Here is a tiny trained network, its code and every weight. The questions are about switching its units off for an input and a class, where a switched-off unit gives its printed mean instead of its output.

import numpy as np


def w(rows, s, z=0):
    codes = np.array(rows[::2]) - 128.0
    scale = np.full(codes.shape[1], s)
    scale[-1] = z or s
    return codes * scale


def f(y):
    return y / 2 * (1 + np.tanh(0.7978845608 * (y + 0.044715 * y**3)))


def log_softmax(a):
    a = a - a.max(-1, keepdims=True)
    return a - np.log(np.exp(a).sum(-1, keepdims=True))


def net(x, mask):
    res = np.array(x, float).reshape(1, 3) / 4 @ E
    y = f(res @ A[0][:, :-1].T + A[0][:, -1])
    res = res + np.where(mask, y, B[0][:, -1]) @ B[0][:, :-1]
    return log_softmax(res[-1] @ U[:, :-1].T + U[:, -1])


A, B = {}, {}
E = w([
[57,104,8],'x0',
[94,237,66],'x1',
[21,175,176],'x2',
],0.012)
A[0] = w([
[49,152,49,253],'n0',
[156,39,177,243],'n1',
[118,174,175,195],'n2',
[39,135,140,215],'n3',
[92,141,41,146],'n4',
[166,126,181,202],'n5',
[133,172,3,211],'n6',
[134,191,175,194],'n7',
[102,89,151,192],'n8',
[175,81,129,110],'n9',
],0.019,0.0062)
B[0] = w([
[95,179,42,251],'n0',
[164,71,118,228],'n1',
[74,214,221,192],'n2',
[17,120,79,206],'n3',
[212,158,7,213],'n4',
[172,71,231,201],'n5',
[183,225,74,252],'n6',
[118,227,239,201],'n7',
[52,23,169,161],'n8',
[161,67,75,175],'n9',
],0.011,0.02)
U = w([
[168,9,135,176],'0',
[42,135,213,133],'1',
[24,33,120,158],'2',
[160,171,52,101],'3',
[179,127,250,230],'4',
[178,205,138,141],'5',
[59,167,136,46],'6',
[210,98,102,3],'7',
],0.012,0.0038)

Each question gives the input, the list of numbers given to net, and the class t.
The units are the neurons (one row each of A and B). Each row of codes is followed by its name. A weight is (code - 128) times the scale printed after its matrix; where a second scale follows, it is the last column's (A, B and U).
mask holds one flag per neuron, in row order. A switched-off neuron (its flag False) gives its mean, the last column of its row in B, instead of its output. The means were averaged over made-up inputs and are rounded, as every weight is.
A unit's drop is (log p(t) with every unit on - log p(t) with that unit switched off) / (log p(t) with every unit on - log p(t) with every unit switched off).
The circuit of an input: a set's keep is (log p(t) with only the set's units on - log p(t) with every unit switched off) / (log p(t) with every unit on - log p(t) with every unit switched off). Starting from all 10 units, units are removed one at a time, each time the one whose removal leaves the highest keep (on an exact tie, the one counted first), for as long as the keep stays at least 0.8.
units of the circuit, in order: the units of the circuit, biggest drop first
top k neurons: the k neurons with the biggest drops, biggest first
drop when u is switched off: that unit's drop, to one decimal
input [7,-6,2], class 2: top 2 neurons => n8; n6
input [0,5,7], class 6: units of the circuit, in order => n3
input [5,-3,5], class 2: top 3 neurons => n6; n3; n8
input [-2,4,4], class 6: top 2 neurons => n5; n8
input [0,2,6], class 6: top 2 neurons => n5; n0
input [-5,-7,8], class 1: top 2 neurons => n8; n3
input [1,-6,3], class 2: top 3 neurons => n4; n8; n6
input [-8,-4,-4], class 4: top 2 neurons => n5; n4
input [1,-3,1], class 2: top 2 neurons => n4; n6
input [-3,-1,3], class 1: drop when n6 is switched off => 0.2
input [-1,5,5], class 6: drop when n3 is switched off => 0.3
input [2,-5,1], class 0: drop when n3 is switched off => 0.1
